(72) [ 16 -25  20   4 -13 -24 -26 -33 -25  -8 -21  -5  -8  -7 -20 -11  -6  -3
  15   0   3  20  15]
(76) [-15   0  22 -48  20 -18 -10 -40  53 -16  -5  11 -11  -8 -15   7   3  32
   0   1  35 -10  -3]
(80) [-14   2   9 -16  -7  21   8   0 -18   9  19  11  -1  11 -12  18  -8   6
 -11   0  -9 -17  -8]
(65) [ -5   1 -13  -5   8   7   6  10  12  -7  11  13  -2   3  23   6   1  16
   5  -7 -11   8  -3]
(65) [ -7  35 -38   9  -6  10  -2  27  30 -14  26  13   7  25  42  36  -8   9
   1 -11 -24  49  -2]
(65) [-16  19 -26  15  -4 -10  24  21  24   4  -9   3  -9  -8  20  10   6 -11
  -8   4  27 -27  15]
(73) [ -3 -32  18  19 -22  -5  47  10 -38  14  -1  25 -33 -13 -14   6 -11 -16
  -8 -18  18 -63  30]
(65) [ 37  22  32  15  -7   6  -7  -9  -7  22  -8 -25  37  36 -69  13  13 -37
 -44  -2  -7  21   3]
(73) [ 15   6  41  -6  17   1  15  -2  22   7  13 -17   8  -3 -44 -16  -5 -17
 -19  -8  19 -28 -20]
(72) [ 36 -22  49  25 -28 -24  13 -29 -38  23 -35  -2  -2  12 -80  10   9 -40
 -35 -12  23 -22  44]
(76) [-21  26  -8   3   1  -1  -1  16  17  -4  16 -26  -5 -21  14 -15 -21 -17
  10  16  23 -22 -27]
(73) [  6   1  22 -11   5 -10 -17 -14  18 -17  17  -7  -4  -4  -8  -7 -21   4
  13  -9   4  19 -17]
(73) [ 22   5  22  -2  13  -3   5   0  31  -9  18   3   8  14 -16   5  -4   1
  -8 -23  -5  21  -7]
(66) [ 26  -4  12  16  -1 -17  -5  -2  16 -16   7   2  -2   6  -2   1 -11  -5
   7 -23  -6  36   7]
(80) [-18  24   9  -5  -6   7   8  13  16  -6  39  -6  -9  -3   0   9 -33  -9
   1  -4  11 -15 -25]
(72) [  0 -13   6 -19  15   1 -15 -23  -7   8 -28  -9  11  -7 -16 -20  24  10
  -2  19   5 -10  -2]
(73) [ -4  21 -11  11   3   7  33  15   9  34 -30  -7  16   7 -25   9  37 -24
 -44  16  27 -51  19]
(80) [ 10  -7 -12   5  16 -17  -6  -6  16  -1 -33  -8   6 -12   8 -21  25   3
   5   8  11   4  11]
(72) [-10  32 -18  23 -14   8  33  45  26  -9  47  16 -12  13  31  35 -30 -11
  -5 -26  -5   4  -3]
(80) [ 23 -22 -15  35 -11 -22 -16   9 -14 -26   1   3 -14 -10  41 -16 -19  -1
  40 -20 -24  53  12]
(76) [  3 -49   1   5 -13  -8   6 -11 -48  -1 -17  26 -25 -13  12  -7   1  14
  20  -8 -10 -10  28]
(80) [ 18 -19  -7   3  31   3  36  18  28   3 -11  25   4   1  15  -8  33  19
 -10 -21  -7 -12  15]
(73) [-18  -6   5 -16   5  11 -25  -9 -29   4   0 -29   2 -26  -1 -37 -10  -2
  20  31   3 -21 -34]
(66) [-23  53 -12  -4   2 -14   7  13  72 -15  23 -10  -6  -2  13  22 -20  -9
  -7   0  39  -4 -13]
(76) [-29  11  -1 -12  -6   5  10   3   3   3  12   0 -14 -12   3   6 -14  -1
  -1  11  21 -37 -10]
(73) [ 35  10  32  20   9  -6  63  19  45  17   5  21   6  28 -49  30  18 -23
 -56 -43  21 -29  30]
(66) [ -4  19  -7   5 -32 -18 -18 -16   7 -13   1  13  -9  23  -1  46 -15  -1
  -4  -8   3  41  25]
(76) [-33 -42 -19 -12  11   5  43  15 -17   5 -10  34 -36 -39  43 -19  10  27
  19   3  16 -77  13]
(65) [ -6  56   3 -16  12  15  -7  11  57  -6  38 -16  23  24 -10  24 -12  -4
 -20  -1   1  24 -35]
(72) [ 12 -15  12   2  -6 -26 -11 -30  -7   4 -40  -5  -3  -6 -27  -6  16  -7
  -5   7  23  -4  26]
(76) [-16   2   1  -1 -10  -7  -6  -2  -6  -6   7  -9 -15 -18   6  -8 -21  -7
  14   9  16 -16  -8]
(66) [  4  10   8 -12  42  27  12  16  13  25  -6 -33  33 -11 -20 -44  31 -10
 -19  23   5 -42 -37]
(65) [ 31 -14  31   2  -1   6 -11 -18 -28  13  -9  -9  20  18 -46  -5  10 -11
 -16  -5 -18  16   2]
(80) [  5   4   9  -9  -2   3  -6 -21 -10  20 -29  -6  18  16 -40  10  27  -7
 -29  15   7  -8  14]
(66) [ 30 -43  21  17  16 -11  22  10  -6  -9   5  10 -14 -19   6 -34  -5   2
  19 -30  -9  -7   3]
(72) [  1  32 -14  39 -17  -2  56  44  26  13  13  14  -6  17   0  39  -2 -34
 -36 -23  20 -28  27]
(72) [  4 -10 -15  17  -7   4 -16  17 -22 -19  24  -1  -7  -7  41 -12 -27   4
  36  -9 -34  39 -15]
(66) [  6 -21   5   8 -19 -12   5  -9 -20  -5  -5  22 -18   4   0  16  -7   4
   5 -15  -4   7  27]
(65) [  9  16  22  -2 -10   0 -29 -17  -8   0   9 -24  14  12 -33   3 -15 -16
  -5   6  -4  25 -16]
(80) [ -8  24  16   5 -33  -2 -24 -11 -20  -2  20 -20  -2  10 -26  19 -36 -26
  -2   7   4  15 -12]
(65) [ 22  17  20  12   3   2  16   2   9  24 -15 -15  23  18 -51   6  22 -30
 -41  -1  13 -16   9]
(76) [ -7  29  12 -21  -5  16   3  -9  17  11  12   6  15  32 -34  40   5   1
 -35   0   2   1  -2]
(72) [ 15 -12  15  10   1  36  12  24 -46  17  29  -4  14  11 -12 -12  -8 -11
  -6  -9 -41  -5 -23]
(66) [ 31 -22  31  16   3 -16  38  -2   6  11 -15  17  -7   5 -37   3  14 -14
 -25 -28  17 -27  32]
(80) [-12  53  12   5   7 -16   9  18  70 -13  34 -33  -5 -15  -6  -4 -35 -31
  -4  -1  48 -19 -32]
(73) [ -1 -24 -23  16  -8  22  21  24 -49  15  -4  21  -2   4  25   1  14   5
   1  -2 -32 -13  15]
(66) [-4  8 -1 -1 -7 -2  1 -4  3  3 -3  2  0  7 -7 13  2 -3 -9  2  6 -1  7]
(76) [ 16 -28   2  -9  23 -13  -1 -14  18 -10 -21  15  -2  -7   9 -16  22  25
  10 -11  -3  12  13]
[ -1  31  21   2 -12   3   6   3  15   5  23 -12   5  15 -34  22 -19 -24
 -23  -5  15  -7 -10] : (80)
[  0  -8 -17   9   1  19  14  18 -25  15  -6   7   8   5  11  -1  17   0
  -7   3 -19 -11   6] : (73)
[  7  13  -4  42 -37 -13  15  31   0 -24  50  16 -27  11  27  34 -56 -21
  15 -40 -13  35  10] : (72)
[-26  50 -24 -18 -18  13 -38 -15   4   8  -6 -19  25  27  -9  36   6  -3
 -19  35  -2  30  -9] : (66)
[-17   6  -3 -16  17  -5   5   1  32  -7   2  -4  -8 -20  13 -14  -1   9
   8   7  24 -24 -13] : (76)
[  0  10 -14 -13  10  28 -44  -6 -27   8  -4 -31  36   8   2 -21  14   5
   8  32 -36  36 -34] : (66)
[-27  -8  -9 -11 -11   8  16  -2 -22  13  -9  16 -14  -6   2  13   6   6
  -7  12  13 -43  13] : (66)
[ -5   7   4  15 -34  -5 -26  -1 -30 -16  29 -10 -14   0   8   9 -47 -15
  24  -3 -13  33 -11] : (80)
[  4   7  18  11 -23  -6   8   5   1 -12  34  11 -16  12  -8  27 -37 -11
   0 -26  -2  14   3] : (72)
[-47  44   1 -13 -25  20  11  11  -3  14  34 -11  -8   2 -15  31 -32 -21
 -20  20  27 -49 -23] : (76)
[-49  -5 -19 -18 -35   7  19 -12 -38  19 -18  33 -27   1   1  44   5  10
 -15  20  23 -57  35] : (66)
[ -3   6  -3  -2   6   7  11   7   6   9  -3   0   6   2  -4   1  11  -2
 -12   4   4 -15   0] : (72)
[-10   6  16 -34  15 -13 -10 -27  43 -12  -2   4  -5  -4 -12   5   1  20
  -1   2  26  -3  -6] : (76)
[ 19  14  12   0  12 -23 -34 -17  37 -20  -3 -27  12  -3  -8 -18  -7  -5
  13   0   8  45 -15] : (76)
[-21  17 -12 -19  16  27  -7   6  -5  19  -5 -23  22  -5  -2 -16  18   1
 -10  34   0 -26 -28] : (66)
[  8   1  -7  18  11 -11  15  26  32 -20  23   4 -13 -13  34 -12 -19   0
  20 -23   0  11  -7] : (80)
[  2 -14   2  -2 -21   8 -18 -17 -47   8  -9   6   3  13 -13  12   1   2
  -1   6 -22  16  11] : (80)
[-41  25 -32 -15   1   7 -18  13  18 -18  26 -10 -10 -19  51  -4 -26  14
  30  20   3   4 -33] : (66)
[ 10   6  45 -24  30  11 -20 -11  14  -1  24 -41  18 -15 -36 -45 -15  -8
   5   9   5  -9 -57] : (73)
[ 11  -9  -3  12   7  13  14  11 -23  23 -20  -8  16   1 -12 -16  26 -13
 -16   8  -6 -22   5] : (72)
[ 41 -11   3  31   3 -13  17  12  11  -3  -7  13   6  16  -3   5  12  -9
  -9 -32 -15  31  26] : (80)
[ -3  12 -11  15  12 -16 -14  14  23 -15   5 -35  -4 -33  27 -41 -18 -15
  30  12  18   1 -27] : (76)
[ 14 -14  -7   6  11   9  23  13  -1   8  -8  20   6  11   6   4  24  10
 -12 -14 -16  -2  16] : (65)
[-18  -1  18 -11 -27 -10 -16 -25 -20  -6   8   0 -20  -5 -17  14 -29  -4
   8   6  17  -8   1] : (76)
[ 22 -27  15  13  17  -9  17  12   6 -10   9   4 -11 -17  10 -29  -7   1
  17 -23  -4  -4  -4] : (66)
[ 15  -3 -19  41 -16 -32  14   7   0   5 -41  -1  -7  -6   4   1  17 -26
  -6  -2  23  -4  44] : (72)
[ 16   0 -13   5  19  30   7  23  -9  13   5   1  28  17   8  -7  24   6
 -10  -3 -39  15 -11] : (73)
[ 15 -77  17  -7   9  -2   6 -21 -59   5 -29  24 -18 -23   0 -37  18  25
  23  -7 -18 -24  19] : (65)
[-24  10  -7 -11  13   9  20  14  16   8   5  -4  -5 -17   9  -9   3   1
  -5  12  22 -47 -14] : (66)
[ -2  -8 -20  -1  16  13  -7  10 -11   5 -11  -9  12 -10  22 -26  18   9
  11  16 -16   0 -12] : (72)

(20) [-25  33 -11   2  16 -28 -13  14  21   2  19  -1 -44  28  17  30 -22   1
  25   7  14 -24  45]
(11) [ 33 -10  -2  51  47  17   5 -21 -30 -41  14 -14  12 -20 -45 -25  25  -5
 -15  22 -19  37 -38]
(20) [ 13 -18  16 -17 -18  10   8 -17  -1   0 -13  -1  24 -23 -11 -10  -4   8
 -13   2  -5   8 -25]
(15) [  0  -4 -12  -5  -6   7  -5  28 -13  13 -12  24  -2  22  28 -30  25  -2
  -1 -28  10  -1  -1]
(20) [ -2  -3  22 -16  -2  -6  -7 -13  17  -4  -7  -3  -8   3   2 -10 -34  18
   0  -7  16 -13  10]
(16) [ -2 -18  -1 -20 -19  34  46  -6 -37   8  -4 -27  28  -9 -41   4   2   6
 -16 -11 -20   9 -28]
(15) [-14 -10  36 -15 -17  41  14 -38  26  11  -2 -31  29 -25 -21  38  -6   1
 -10  24 -22   9   2]
(16) [ -9 -17 -23  27   1  17  36   7 -27  -8  18 -33  24  -8 -35  42   4 -44
  -7 -17 -24  14   5]
(15) [  5   0 -11   2  -1  12   1  10 -15  -1  -8  -1   4  10  -9 -19  17  17
  -1  -4   1   7 -10]
(15) [ -1   8   6  11  24 -32  10 -20   3 -20  28 -13 -18 -17 -16  31 -42 -22
   4  13  -5  -9   7]
(11) [ -6 -20  21 -28 -35  14  -2 -10  21   7 -25 -14  20   0  -4  -4 -30  23
  -6 -20  15  -9  11]
(11) [-12  32 -30  25  16 -37  -5  20 -24  20  19  13 -30   7  28  13  20 -26
  11  13 -11 -21   4]
(20) [ -1  -5  30  22   8  28   1 -32 -17  20  -5 -13  19 -22   5 -14  25 -11
 -23  16 -26   0 -24]
(16) [ -5  31 -28  29   7 -54 -25   3  19  -7  20  -5 -23 -10   3  44 -12 -10
  22  38  -2 -14  23]
(16) [  0   0  18 -35 -13   0  18 -15  -8  15  -4   5   1 -13   0  -5 -12  11
  -6   6  -5  -9 -22]
(16) [ -2  23 -46  30 -26 -30 -12  10 -30  18 -10 -28   8 -10 -22  10  16  25
   7  31 -13 -17 -12]
(20) [-12  30  -4 -12  39  -9  24   7 -16   0  34  12 -45  19   3  14  -2  -9
  13  12  -6  -7   2]
(15) [-13   4   5  16  40  28  45  -1 -56  16  29  -2 -11   5   3  -1  29 -46
 -16 -11 -32   1 -21]
(20) [ 10  13 -39 -28   3 -13  34  27 -14 -11  28  28  -9  -4 -16  35  23 -18
  17  18 -16  26 -22]
(20) [ -2  -1  16  25  45  25  12  -3 -42  -2   5  -6 -18  25   2 -50   9  -2
 -16 -26   1  -6  -9]
(11) [ -1   8  -8  27   2 -30 -13  -9  -9  -6  -2 -27  -8  -4 -16  -2 -30  14
   1   6   6 -22   7]
(16) [ 14  31 -18  -4  23 -26   9  -7  -5 -19  26   5 -24 -14 -30  20   2  17
  16  54 -13  11 -23]
(11) [ 10 -25  -6  17 -10   8  16  -6 -27 -10  -8 -25  29 -15 -31  -8  -9  -6
 -16 -19  -7   6 -16]
(15) [ 10   0 -21  -3  -4  -1  -3  20 -13  -9 -11   2  -2  18 -14 -25   5  28
   5 -11  13   4  -6]
(15) [ 11   9 -20  22  27 -29  -1  11 -24 -17  13   8 -22   6  -3 -16  -5  -6
   4  -5   6  -4  -6]
(20) [-17  28 -47   2   7 -40 -16  48  23 -15  18  10 -42  44  10  34 -17   0
  37 -12  28 -12  56]
(16) [-23   0 -17  24 -13 -27   6   1  10   3  18 -29   5 -13  -4  67 -29 -46
   7  -4 -10 -16  36]
(16) [  0   9   6 -18 -22 -11 -14  -5   1  20 -20   4  -1  -1  11 -22  -4  34
   0   9   8 -19 -10]
(15) [-27   4 -13 -46 -24  25  29  42 -23  48  -5  30  -7  35  42  -2  35 -14
   3 -37  -3 -11   3]
(11) [-15  16  -9 -38  -8  -2   5  27  20  19  10  39 -19  18  37  24  20 -14
  18   1   2   2  15]
(11) [-11  22  31  10  27  25 -23  -9   2  40   0  37 -18   7  66 -29  62 -14
  -7  23 -15  -5  -9]
(20) [  1   5 -25  27  23  -2 -11  29  -2 -14  10  13 -14  25  12  -4  23 -17
  10 -14   8  11  18]
(16) [  7  -4  14 -29  18  19  38 -14  -6 -16  21   2  -3  -8 -28  13  -9  -5
  -3   8 -12  20 -20]
(11) [-34  13   0 -33  -6 -18  13  24  15  25  16  21 -32  25  44  35 -23 -32
  16 -28  10 -28  40]
(15) [ -1   8 -15 -22 -35   6 -17  18  13  18 -24  10  10  10   9  -7  24  35
   9  10   7   1  -1]
(11) [  1  16 -17  35  22 -22  -4   3 -25   1  13  -3 -14  -3   2  -1  11 -14
   1  12 -10  -9  -6]
[-12 -12  16 -13   6   3  21  -2   0   1  12   1  -6   4  10  14 -25 -31
  -4 -29   2  -7  14] : (15)
[-22  27   8 -16   8 -18   6  -7   5  12  15  -9 -32  10   3  22 -29  10
  12  14   2 -27  18] : (20)
[ -7 -11 -18  21 -15   8   1  15 -35   8 -22 -31  12  20 -16 -29  -5  19
  -9 -35   9 -17   5] : (20)
[ 13 -13  17  18  21  20  -7  -8  -2  -9  -2  11   7  -3  11 -27  21 -14
 -12  -6  -3  16 -11] : (20)
[ 24 -13  -6 -14 -31   8 -14  -8  20 -20 -26 -14  30 -14 -41 -11  -4  53
   1  20   9  22 -17] : (11)
[-11  36   1 -28 -32 -55 -25 -16  28  21  -8  -6 -22 -14   7  23 -41  44
  19  45  10 -40   8] : (16)
[ 15  24 -29  17   7 -52 -26  10   2 -14   5  10 -22  -3  -1  -3  -6  17
  17  26  10  -8  -2] : (15)
[-23  -6 -22  30 -46 -22 -11  10 -14  36 -19 -31  25  -9  15  23  -8 -22
  -5 -20  -7 -36  21] : (16)
[ -7  15 -10  -8   9 -12  22  -1 -14  -3  19 -11 -15  -1 -21  23 -16   0
   7  12  -8  -6  -3] : (15)
[  4   8  31 -17  25 -18 -24  -9  44 -11  10  41 -32   4  43  -9 -16  -8
   9   4  20  -2  16] : (16)
[ -9  23 -35 -30 -22 -19   4  36 -11  21  -4  21 -18  23  13   3  14  21
  18   0   7 -12   1] : (15)
[ -9  10  -6  25  13  -1 -14   7   4   4   5  -1  -9  11  14   6  13 -11
   5   3  -1  -4  18] : (20)
[-10  13 -35  21   8  -2  15   3  13 -36  27 -51  -1   4 -69  71 -23   6
  21  27  -9  17  31] : (16)
[ 11   2 -17 -20 -26   8  -7  13   9   7 -14  18  16  -5   0  -1  36  21
   6  20  -4  19 -18] : (11)
[-23  17   6  -3 -35 -18 -17 -19  29  29  -7 -24   7 -20   7  47 -16   8
   7  35 -10 -26  20] : (20)
[  0  13 -18  18 -22 -39 -17   5 -27  36 -13   9   3 -18  31 -13  18  -7
  -4  11 -10 -29 -20] : (16)
[ -1  -5  23  28  38  -4  16 -29  -9 -15  28 -14  -7 -20  -8  16 -22 -43
 -12   2 -16  -1  -1] : (15)
[-15  -2   5  31  22 -23  12  -9 -24  -5  16 -30 -17   3  -5   7 -48 -29
  -7 -29   3 -31  21] : (11)
[  4   5  -7  18  16  -6   1   0 -12  -6   9  -1  -5  -2  -5  -2   7  -8
  -1   7  -6   3  -6] : (11)
[ -2  -5 -16  39  39  10 -10  33 -30 -19  -2  -3 -25  55   6 -54   1   3
  -1 -56  28  -6  25] : (20)

[82] [ -4 -16  52  12  24   7  -2  -4 -29  25  23  12  -2 -12  10 -15 -26 -17
  13 -11 -28  14  -7]
[79] [ -5 -47  37  25  -9   3  31  13  22  -1 -66  -5 -39  -2  13 -19  13  52
  13  36  -9  -5  -4]
[82] [ 14  -8  11  23   6 -14 -44   0  -5 -15 -36 -14  -5 -34  13   8  22   0
  -6  19  27 -19  -8]
[93] [-3 -7 -9  2 17  6 15 -6 -2 -6 -3  8 24 21 33 -4 18 31  7 -3 -7  9 14]
[91] [ -6 -16  24  -4   5  -2   3  19   2  16  20  32  -1   2 -12   6 -13 -32
  23 -17 -15  -9  31]
[79] [-10 -25 -45   8  -8  -5  -2   0  34 -10 -24  19 -24 -19 -26  10  -1 -27
  -6   6   1   3  34]
[93] [ -6   4  -6   6 -13   7 -10  -5 -18  21  -1 -17   8  12  12 -14  -3  13
   0  -7   2   2  -2]
[85] [ -3  -3  -3 -10  18  13  40   1   5   6  24  19  39  49  15   0 -11  19
   4 -17 -13  10  26]
[91] [ 16 -35 -86 -11   4  11 -14  -5  48  -2 -14 -11  -9 -17 -19  28 -16 -10
 -40  20   2   0   8]
[91] [-20   5  -4   1 -13  -2  27  20   5   6  15  15 -12  13   1  -2  -8   0
  15  -4 -15   3  -1]
[79] [  9  39  53   8  14  -4  14   3 -21   0  43  -6  25  18 -20   0 -48 -27
 -18 -13  13   2 -31]
[85] [  3   4  48  36  55  -4  12 -16 -28 -27   1   5  25  -6  55 -10   7  29
  -1  10  -6  24 -31]
[85] [ 12 -38  49  21  25   2   9   3   8  -1 -24   0 -20 -22   1  -4 -19   6
  -6  24 -11   2 -18]
[79] [ -5 -21 -59   5 -21  -3  32  23  67 -15 -21   3 -38  -4 -45  23 -31 -14
 -30  29   6  -4  -1]
[82] [-13   7 -10  21 -16  -7  13  31   6   0 -10  -7   3  23  31   2   6  34
   7  13  11 -16 -12]
[91] [  8 -14  12 -10   8  -7 -44  12 -12  11  10  15  -2 -28  10  14  20 -26
  24  -9  -5 -21  17]
[91] [  5 -20 -36  -4   3   5   2   1  29   4   0  13  13  13 -24  16 -19 -23
 -16  -7   7  -4  39]
[85] [ 10  -7  10 -10 -14  11  -6 -13  -7  12 -24 -31 -10   0   1 -15   8  31
  -6  11   1  -2 -18]
[79] [  4 -33  31  16   7   3   5   4   8   7 -25   3 -13  -6  -3  -6 -11   5
   1  12  -5  -4   7]
[79] [-17 -16  21  22   9  -9 -12   6  -9   8   6  33 -13 -22  -7  -3 -10 -44
  21 -14 -12   4  29]
[85] [  0  25   3   9  12  -6  -4 -21 -22 -26  -9 -14  11  -6  32  -9  31  29
  -2   6   9  14 -26]
[93] [-17 -32  14  26  41   0  -4 -21 -13  -1   7  36 -20 -43  13 -11  -8 -33
  13  -5 -39  37  13]
[93] [ 31  10  18 -38 -24   0 -18  10  12   7   1 -25 -11  -5 -45  15  -7 -14
 -13   6  20 -32 -17]
[93] [-18  34 -44  11   2   0  14   4 -14  -4  29  -5  31  30  42   0   2  26
  -5  -7   1  14 -17]
[91] [ 16 -16 -15  -4  -3  -9 -46  16  10   1 -15  -3  -5 -26   3  23  20 -12
   3   9  15 -31   9]
[85] [  3  -5  11  -4  12 -12  20 -18  24 -46 -32  20 -20 -21 -22   3  29  -4
   2  11   3  12  14]
[79] [ -2  10   5  12 -36  16  29 -20   1  16 -33 -48  -3  36 -30 -33 -34  32
 -34   9  21  11 -19]
[93] [ -1 -43  62  25   3   5 -32 -10 -28  33 -29  -7 -40 -46   0 -28 -10 -12
  16   8 -21   3  -7]
[93] [ -4  16  -7   7  19 -18   4   4  10 -35  10  34  19   0  -3  19  14 -27
   6 -11  14   0  28]
[79] [  1  -6  -1  13  23 -16  -8 -14  15 -35 -13  32   2 -23 -23  13  10 -42
  -3  -6  14   7  39]
[85] [ -2  25 -17 -34 -42  -1  18  52  14  21  30  -1  18  55   1  19   3  19
  20 -12  10 -42   6]
[91] [ 26  14  33   0  12 -12 -34 -12 -14 -23 -21 -13  22 -10   6   6  31   6
  -4   3  34 -19   0]
[91] [  1   2  -2   4 -12  -4  31  18  27 -19 -20 -19 -36  -9  -3   5  -5  30
 -14  38  -1  -2 -53]
[93] [-11   9 -13  10  15  -7  -9 -10  -9  -7  22  22   5 -15  -3   3  -7 -37
   2 -16  -6  16  14]
[82] [ -6  -5 -31 -10 -22   9 -15 -26   1  16  -8  -8 -16 -11 -38 -12 -12 -28
 -12 -12  -1  13  21]
[82] [ -9   5  -1   7   3  -4  28  26   6  -8  -1  19  41  53  42   6  25  42
  22  -8  10 -15  30]
[82] [ -1  14  54   5  -8   0  34  21  -7   6   8 -11  -7  20   2 -10 -20  23
   5   9  -4  -6 -39]
[82] [ 12  17  15  -8 -20  -6   6   0  10 -16 -23 -21  -8   5 -23   0   7  13
 -12  13  25 -13 -16]
[93] [ -8 -16  36  29 -49 -20   3  25  31  -7 -69  -1 -46  -8 -56  -6  -4 -17
   5  18  37 -33  27]
[82] [-18   1 -58  10  -4  -8  -7  -8  12 -19 -18  23  20  11  13   6  35  -1
   9 -14  15   4  57]
[82] [-15 -14  19  33 -15   3  -7  20 -18  35 -11 -10   0  14  26 -18 -15  17
  12   1   0 -11   0]
[85] [ -7   3 -23  19  32  12  33  10  -4   6  35   4  48  45  53   3 -25  34
 -12  -3 -12  16 -12]
[91] [-11 -33  10  11   1  22  38  -9  10  31   2  -5 -31   1 -24 -22 -59  -5
 -17   8 -35  30 -15]
[85] [ -2 -11 -52  -1 -37  19 -19  32   4  62  21 -38  -1  22   6   4 -47   9
 -19   4  -3 -22 -23]
[82] [  3  25  59  21 -18 -17  18  15  -3 -23 -32 -19 -12   7  -6 -10   8  26
   0  20  30 -17 -34]
[85] [  8  -8  67  -7  10  -1   1   6 -15   9   5  15   6   5  -5  -6   2  -8
  23 -12  -5 -11  15]
[91] [ 36 -19   9  -1  30  12  11 -38  24 -24 -30 -27   4  -9 -31   2 -24   8
 -53  24  14  17 -20]
[93] [ -9   9 -16   3 -20  11 -19 -14 -27  31   2 -20  21  23  11 -20  -2  10
   0 -20   7   2  15]
[79] [ 33  -1 -10  -8  22   9 -27 -50   2 -13 -14 -17  42   5 -35   3 -10 -22
 -44 -13  35   8  32]
[79] [-32  21  22  29 -33   3  -4 -41 -46  20 -26 -13  -1  14 -12 -55   2  -1
  11 -28  10  27  27]
[ -4   7 -23  -4 -31  -2 -12  43   8  28  21 -10  -5  12  -1  17 -20  -7
   2   1   6 -31 -13] : [85]
[  3 -39  44  12  -6   7  -4   3  -1  21 -31 -14 -47 -32  -7 -17 -13   8
   5  24 -19  -2 -24] : [93]
[-18  44 -66 -10 -19 -11  -8 -20   0 -24  16   8   7   0 -19   6  19 -29
  -6 -21  16  15  20] : [79]
[ -8 -10 -25   6  15  -1  -3   5   1  -3   0  26  37  24  36   8  27  13
  18 -16   2  -4  49] : [82]
[  1  -4 -31  13   5   9   4 -13   2  -3 -14 -27   0  -1  24  -7  -4  34
 -24  20  -1  15 -31] : [85]
[ 18 -38 -19 -19  17  14 -40   2  -1  31  13   2  10 -15  14  14  -1 -10
   2  -5 -17 -12  18] : [79]
[-10 -23  37   1   2   6   5  12 -13  29  16  10 -37 -24   1 -12 -20 -13
  21   2 -40   7 -20] : [91]
[  4   9   5  -9  -3 -15 -25  21  -4 -10   3  10  -3 -17  16  17  34  -3
  22   2   7 -25  -1] : [91]
[ -5  15 -29 -23 -12   1   8 -19   6 -13  -2   7   7  12 -17  -2  22  -2
   3 -15   4   9  28] : [85]
[  8 -12  32  -8  19   4  28 -21   8 -22 -23  10   2   5  -5 -10  18  20
   4   4  -6  13  13] : [85]
[ 19  25  16   1  13  -5  18 -15  10 -32  -3 -11  21  14 -26   6 -14  -3
 -32   4  29   4 -12] : [79]
[  0  20  -9   7   3 -13  17 -12  19 -42 -17   7   2   0 -23   6   9  -8
 -15   5  23   8   7] : [79]
[ 22 -31 -11 -47  18  21  19 -19  27   2   8   3 -11  -7 -25   8  -7   0
 -12   5 -31  14   2] : [93]
[ 16 -38  55  -8   7   8  37  21  27   4 -22   6 -13  14 -11   1 -12  24
   7  19 -11 -15   1] : [85]
[-10 -20 -16   2  -7   4  13 -15  17   0 -20  16  -5   7 -26  -8  -2 -14
   0  -9  -2  11  46] : [93]
[  4 -28 -19   5  -4   6   2  -6  24   2 -25 -10 -28 -19 -20   0 -16  -2
 -19  20  -5   5  -5] : [85]
[  0  -3 -17   0   8  -3 -20 -15  -1  -5   0  13   7 -12 -10   4   7 -27
  -1 -12   4   5  29] : [79]
[  2  33  -3 -35 -30  -6  15  12   5 -13  -1  -4   9  31  -2   5  40  29
  19  -6  15 -20   6] : [85]
[ -4   0   3   6 -20 -24 -36  19  12 -10  -9  14 -46 -54 -42  18   1 -62
   8   6  12 -21   4] : [85]
[ 17  13 -30  -1  21  12   4 -53   2 -21 -11 -18  50  28 -13  -6  -5   8
 -44 -11  28  26  22] : [91]
[ 38   1  43 -22  36  -8 -18 -18   1 -36 -10   6  23 -15  -6  18  32  -4
  -3   2  19 -12   8] : [82]
[ 20 -17   6 -31  43   3  37  -5  38 -28  28  39   8  -1 -35  28 -19 -33
 -11  -4 -19  13  19] : [91]
[  1  12   7   2   7  -6   4   4   1  -9  14   7   5   0  -9   7 -10 -16
  -4  -3   4   0  -5] : [79]
[ 15  -9  19 -16   8   6  -3   4   1   5   8 -12 -18 -20  -2   5  -8   4
  -4  15 -15  -3 -35] : [93]
